Below are the code and all the weights of a small trained network. Each question names an input and a class and asks about switching units off, where a switched-off unit gives its printed mean instead of its output.

import numpy as np


def w(rows, s, z=0):
    codes = np.array(rows[::2]) - 128.0
    scale = np.full(codes.shape[1], s)
    scale[-1] = z or s
    return codes * scale


def f(y):
    return np.maximum(y, 0)


def log_softmax(a):
    a = a - a.max(-1, keepdims=True)
    return a - np.log(np.exp(a).sum(-1, keepdims=True))


def net(x, mask):
    res = np.array(x, float).reshape(1, 5) / 4 @ E
    y = f(res @ A[0][:, :-1].T + A[0][:, -1])
    res = res + np.where(mask, y, B[0][:, -1]) @ B[0][:, :-1]
    return log_softmax(res[-1] @ U[:, :-1].T + U[:, -1])


A, B = {}, {}
E = w([
[156,182,177,197,251,118],'x0',
[253,97,164,145,80,171],'x1',
[93,21,241,87,150,85],'x2',
[144,37,38,167,201,107],'x3',
[66,94,150,231,90,230],'x4',
],0.0066)
A[0] = w([
[137,174,90,141,124,145,82],'neuron 0',
[122,208,198,117,82,136,68],'neuron 1',
[116,87,180,118,133,109,36],'neuron 2',
[121,167,177,115,105,139,58],'neuron 3',
[107,136,160,189,154,162,103],'neuron 4',
[149,86,88,141,148,124,44],'neuron 5',
[166,137,117,72,148,102,30],'neuron 6',
[93,150,122,122,137,121,34],'neuron 7',
[133,160,99,136,116,130,44],'neuron 8',
[132,137,140,109,129,136,84],'neuron 9',
[152,166,179,174,200,129,54],'neuron 10',
[171,158,133,106,175,96,74],'neuron 11',
[124,194,184,111,91,132,77],'neuron 12',
[159,144,155,159,176,123,32],'neuron 13',
[169,139,114,56,134,78,41],'neuron 14',
[253,97,167,145,98,147,40],'neuron 15',
[130,86,89,88,53,126,24],'neuron 16',
[107,105,129,182,104,164,95],'neuron 17',
[178,159,96,149,113,148,100],'neuron 18',
[92,106,136,195,106,171,26],'neuron 19',
[119,96,101,85,78,134,52],'neuron 20',
[154,160,170,163,192,128,43],'neuron 21',
[70,151,123,121,142,119,7],'neuron 22',
[129,85,199,117,162,116,65],'neuron 23',
[151,145,110,95,140,113,29],'neuron 24',
[110,156,160,130,109,130,72],'neuron 25',
[103,105,120,146,90,142,91],'neuron 26',
[57,150,113,121,130,105,24],'neuron 27',
[25,151,99,114,172,116,43],'neuron 28',
[124,162,151,114,109,126,58],'neuron 29',
[201,103,142,146,106,153,2],'neuron 30',
[115,45,203,96,143,114,55],'neuron 31',
[110,89,93,90,60,130,15],'neuron 32',
[135,103,116,128,146,137,94],'neuron 33',
[140,94,100,131,147,139,72],'neuron 34',
[156,211,41,165,112,153,51],'neuron 35',
[133,61,67,149,150,126,72],'neuron 36',
[135,159,104,130,124,140,95],'neuron 37',
[160,60,68,168,177,107,77],'neuron 38',
[103,118,149,157,125,157,52],'neuron 39',
],0.018,0.0044)
B[0] = w([
[122,89,109,184,118,122,185],'neuron 0',
[111,80,133,81,185,222,216],'neuron 1',
[129,69,108,189,123,124,170],'neuron 2',
[127,95,139,105,170,179,174],'neuron 3',
[146,143,83,51,77,109,193],'neuron 4',
[133,103,141,105,161,184,173],'neuron 5',
[129,101,117,53,84,81,176],'neuron 6',
[122,144,168,133,138,109,144],'neuron 7',
[126,103,131,163,114,116,158],'neuron 8',
[122,122,128,118,126,136,137],'neuron 9',
[116,241,62,156,111,153,201],'neuron 10',
[134,124,91,45,72,100,185],'neuron 11',
[134,92,143,91,170,216,199],'neuron 12',
[131,200,91,145,122,161,169],'neuron 13',
[139,92,105,30,62,69,196],'neuron 14',
[112,181,254,132,196,35,231],'neuron 15',
[127,232,60,146,121,153,200],'neuron 16',
[139,101,117,49,89,68,193],'neuron 17',
[124,98,142,200,120,107,195],'neuron 18',
[126,92,109,41,67,59,196],'neuron 19',
[127,204,77,145,114,147,182],'neuron 20',
[140,226,79,150,116,154,187],'neuron 21',
[116,149,172,134,156,81,153],'neuron 22',
[127,73,109,218,101,113,186],'neuron 23',
[131,108,131,91,99,96,156],'neuron 24',
[137,99,129,114,148,168,158],'neuron 25',
[140,150,91,96,102,108,169],'neuron 26',
[135,153,192,137,171,89,164],'neuron 27',
[139,184,246,153,173,68,193],'neuron 28',
[127,112,126,112,149,165,155],'neuron 29',
[130,172,212,133,165,80,181],'neuron 30',
[124,43,105,247,98,125,213],'neuron 31',
[139,228,82,160,115,160,191],'neuron 32',
[131,109,138,116,140,155,149],'neuron 33',
[126,115,148,109,144,172,161],'neuron 34',
[128,39,99,240,97,117,249],'neuron 35',
[120,108,145,89,176,213,201],'neuron 36',
[124,104,118,164,117,123,163],'neuron 37',
[116,74,141,81,185,234,223],'neuron 38',
[139,109,111,87,97,93,162],'neuron 39',
],0.033,0.012)
U = w([
[141,52,121,255,95,130,138],'0',
[135,88,150,104,186,233,114],'1',
[158,227,77,167,101,160,251],'2',
[171,96,120,63,53,80,60],'3',
[143,159,241,176,181,74,67],'4',
],0.0074,0.0019)

Each question gives the input, the list of numbers given to net, and the class t.
The units are the neurons (one row each of A and B). Each row of codes is followed by its name. A weight is (code - 128) times the scale printed after its matrix; where a second scale follows, it is the last column's (A, B and U).
mask holds one flag per neuron, in row order. A switched-off neuron (its flag False) gives its mean, the last column of its row in B, instead of its output. The means were averaged over made-up inputs and are rounded, as every weight is.
A unit's drop is (log p(t) with every unit on - log p(t) with that unit switched off) / (log p(t) with every unit on - log p(t) with every unit switched off).
The circuit of an input: a set's keep is (log p(t) with only the set's units on - log p(t) with every unit switched off) / (log p(t) with every unit on - log p(t) with every unit switched off). Starting from the 12 units with the biggest drops (on a tie, the unit counted first), units are removed one at a time, each time the one whose removal leaves the highest keep (on an exact tie, the one counted first), for as long as the keep stays at least 0.8.
units of the circuit, in order: the units of the circuit, biggest drop first
unit that matters most: the unit with the biggest drop
k most important neurons: the k neurons with the biggest drops, biggest first
drop of u: that unit's drop, to one decimal
input [-7,4,-4,8,-2], class 1: unit that matters most	neuron 38
input [1,8,7,4,-3], class 4: 2 most important neurons	neuron 15; neuron 35
input [8,8,-8,-4,0], class 0: 3 most important neurons	neuron 35; neuron 18; neuron 0
input [-1,-8,8,5,-7], class 0: 3 most important neurons	neuron 31; neuron 15; neuron 23
input [-3,7,6,-3,4], class 4: 3 most important neurons	neuron 15; neuron 35; neuron 30
input [-3,1,4,-4,-3], class 0: 4 most important neurons	neuron 31; neuron 38; neuron 36; neuron 23
input [-7,-6,-2,6,-4], class 2: 3 most important neurons	neuron 16; neuron 32; neuron 1
input [-6,-8,-5,-6,-1], class 4: 2 most important neurons	neuron 28; neuron 27
input [-1,-3,-4,5,2], class 1: 2 most important neurons	neuron 31; neuron 36
input [2,6,5,3,-7], class 3: 3 most important neurons	neuron 14; neuron 11; neuron 6
input [7,5,-6,-3,-6], class 2: 3 most important neurons	neuron 10; neuron 21; neuron 31
input [7,-6,8,-3,4], class 0: 3 most important neurons	neuron 31; neuron 23; neuron 2
input [-8,-2,-2,4,8], class 2: 4 most important neurons	neuron 32; neuron 16; neuron 20; neuron 14
input [-5,5,-4,-1,1], class 2: unit that matters most	neuron 16
input [-3,8,-1,1,7], class 4: 2 most important neurons	neuron 15; neuron 30
input [-2,7,0,7,8], class 3: 2 most important neurons	neuron 19; neuron 17
input [-2,-8,1,-5,1], class 4: drop of neuron 28	0.3
input [1,-6,1,2,-4], class 4: drop of neuron 28	0.8
input [-3,5,7,6,-5], class 0: drop of neuron 23	0.9
input [-6,1,-2,3,7], class 3: drop of neuron 21	0.2
input [1,5,3,1,1], class 4: units of the circuit, in order	neuron 15
